Here is a tiny trained network, its code and every weight. The questions are about switching its units off for an input and a class, where a switched-off unit gives its printed mean instead of its output.

import numpy as np


def w(rows, s, z=0):
    codes = np.array(rows[::2]) - 128.0
    scale = np.full(codes.shape[1], s)
    scale[-1] = z or s
    return codes * scale


def norm(h):
    return h / np.sqrt((h * h).mean(-1, keepdims=True) + 1e-5)


def f(y):
    return np.maximum(y, 0)


def log_softmax(a):
    a = a - a.max(-1, keepdims=True)
    return a - np.log(np.exp(a).sum(-1, keepdims=True))


def net(x, mask):
    res = np.array(x, float).reshape(1, 7) / 4 @ E
    u = 0
    for l in range(4):
        y = f(norm(res) @ A[l][:, :-1].T + A[l][:, -1])
        res = res + np.where(mask[u : u + 4], y, B[l][:, -1]) @ B[l][:, :-1]
        u += 4
    return log_softmax(norm(res)[-1] @ U[:, :-1].T + U[:, -1])


A, B = {}, {}
E = w([
[168,221,77,118],'x0',
[140,54,108,62],'x1',
[80,160,154,24],'x2',
[53,117,152,138],'x3',
[75,195,144,80],'x4',
[199,21,254,156],'x5',
[87,132,92,119],'x6',
],0.0011)
A[0] = w([
[86,32,159,90,31],'L0N0',
[207,114,133,55,190],'L0N1',
[246,182,151,194,122],'L0N2',
[70,4,157,74,7],'L0N3',
],0.0023,0.0015)
B[0] = w([
[181,36,254,111,174],'L0N0',
[58,189,92,130,250],'L0N1',
[177,31,126,136,239],'L0N2',
[218,79,241,63,186],'L0N3',
],0.0026,0.0011)
A[1] = w([
[211,99,65,168,28],'L1N0',
[87,2,184,56,6],'L1N1',
[172,226,117,194,142],'L1N2',
[232,231,190,153,56],'L1N3',
],0.0028,0.0017)
B[1] = w([
[211,121,97,216,190],'L1N0',
[207,29,254,115,235],'L1N1',
[114,79,164,35,254],'L1N2',
[133,13,204,76,186],'L1N3',
],0.0033,0.0011)
A[2] = w([
[179,245,140,145,48],'L2N0',
[91,4,141,89,8],'L2N1',
[77,154,18,50,189],'L2N2',
[224,108,44,216,66],'L2N3',
],0.0027,0.0016)
B[2] = w([
[113,38,67,84,139],'L2N0',
[181,34,254,97,164],'L2N1',
[64,233,224,129,254],'L2N2',
[240,135,63,186,184],'L2N3',
],0.0029,0.0021)
A[3] = w([
[2,226,97,104,250],'L3N0',
[52,4,137,114,155],'L3N1',
[60,119,172,234,191],'L3N2',
[124,78,170,190,59],'L3N3',
],0.0038,0.002)
B[3] = w([
[94,248,65,40,252],'L3N0',
[203,190,193,3,174],'L3N1',
[102,235,80,22,174],'L3N2',
[66,176,91,33,156],'L3N3',
],0.0033,0.0042)
U = w([
[22,43,74,224,1],'0',
[221,47,39,205,243],'1',
[18,252,45,21,255],'2',
[5,34,38,221,1],'3',
[21,51,53,216,1],'4',
[187,27,226,31,255],'5',
],0.0041,0.003)

Each question gives the input, the list of numbers given to net, and the class t.
The units are the neurons (one row each of A and B). Each row of codes is followed by its name. A weight is (code - 128) times the scale printed after its matrix; where a second scale follows, it is the last column's (A, B and U).
mask holds one flag per neuron, layer by layer. A switched-off neuron (its flag False) gives its mean, the last column of its row in B, instead of its output. The means were averaged over made-up inputs and are rounded, as every weight is.
A unit's drop is (log p(t) with every unit on - log p(t) with that unit switched off) / (log p(t) with every unit on - log p(t) with every unit switched off).
The circuit of an input: a set's keep is (log p(t) with only the set's units on - log p(t) with every unit switched off) / (log p(t) with every unit on - log p(t) with every unit switched off). Starting from the 12 units with the biggest drops (on a tie, the unit counted first), units are removed one at a time, each time the one whose removal leaves the highest keep (on an exact tie, the one counted first), for as long as the keep stays at least 0.8.
units of the circuit, in order: the units of the circuit, biggest drop first
top k neurons: the k neurons with the biggest drops, biggest first
k most important neurons of layer l: the k neurons of layer l with the biggest drops, biggest first
drop of u: that unit's drop, to one decimal
input [-6,-8,-8,4,-2,6,7], class 2: units of the circuit, in order : (L3N2)
input [-4,-7,-8,-1,1,0,-7], class 1: top 3 neurons : (L0N2 L3N0 L2N3)
input [5,-8,-1,-7,3,-3,-6], class 5: 2 most important neurons of layer 3 : (L3N0 L3N2)
input [-7,4,-1,2,5,-4,5], class 5: top 2 neurons : (L1N1 L3N0)
input [-7,1,3,2,0,-4,4], class 5: top 2 neurons : (L1N1 L3N0)
input [8,-5,-3,-8,8,-2,-7], class 5: top 2 neurons : (L1N3 L0N2)
input [1,-6,-4,5,-8,3,-3], class 1: 2 most important neurons of layer 2 : (L2N3 L2N2)
input [-1,-6,-4,-3,-1,-5,-1], class 1: 2 most important neurons of layer 0 : (L0N2 L0N1)
input [2,3,-7,1,-3,5,8], class 1: drop of L2N1 : 0.0
input [-5,-1,2,-5,-6,-5,-6], class 1: drop of L3N0 : 0.1
input [4,1,-2,5,-8,5,0], class 1: drop of L2N3 : 0.3
input [-4,1,5,0,2,-2,-1], class 5: drop of L3N0 : 0.2
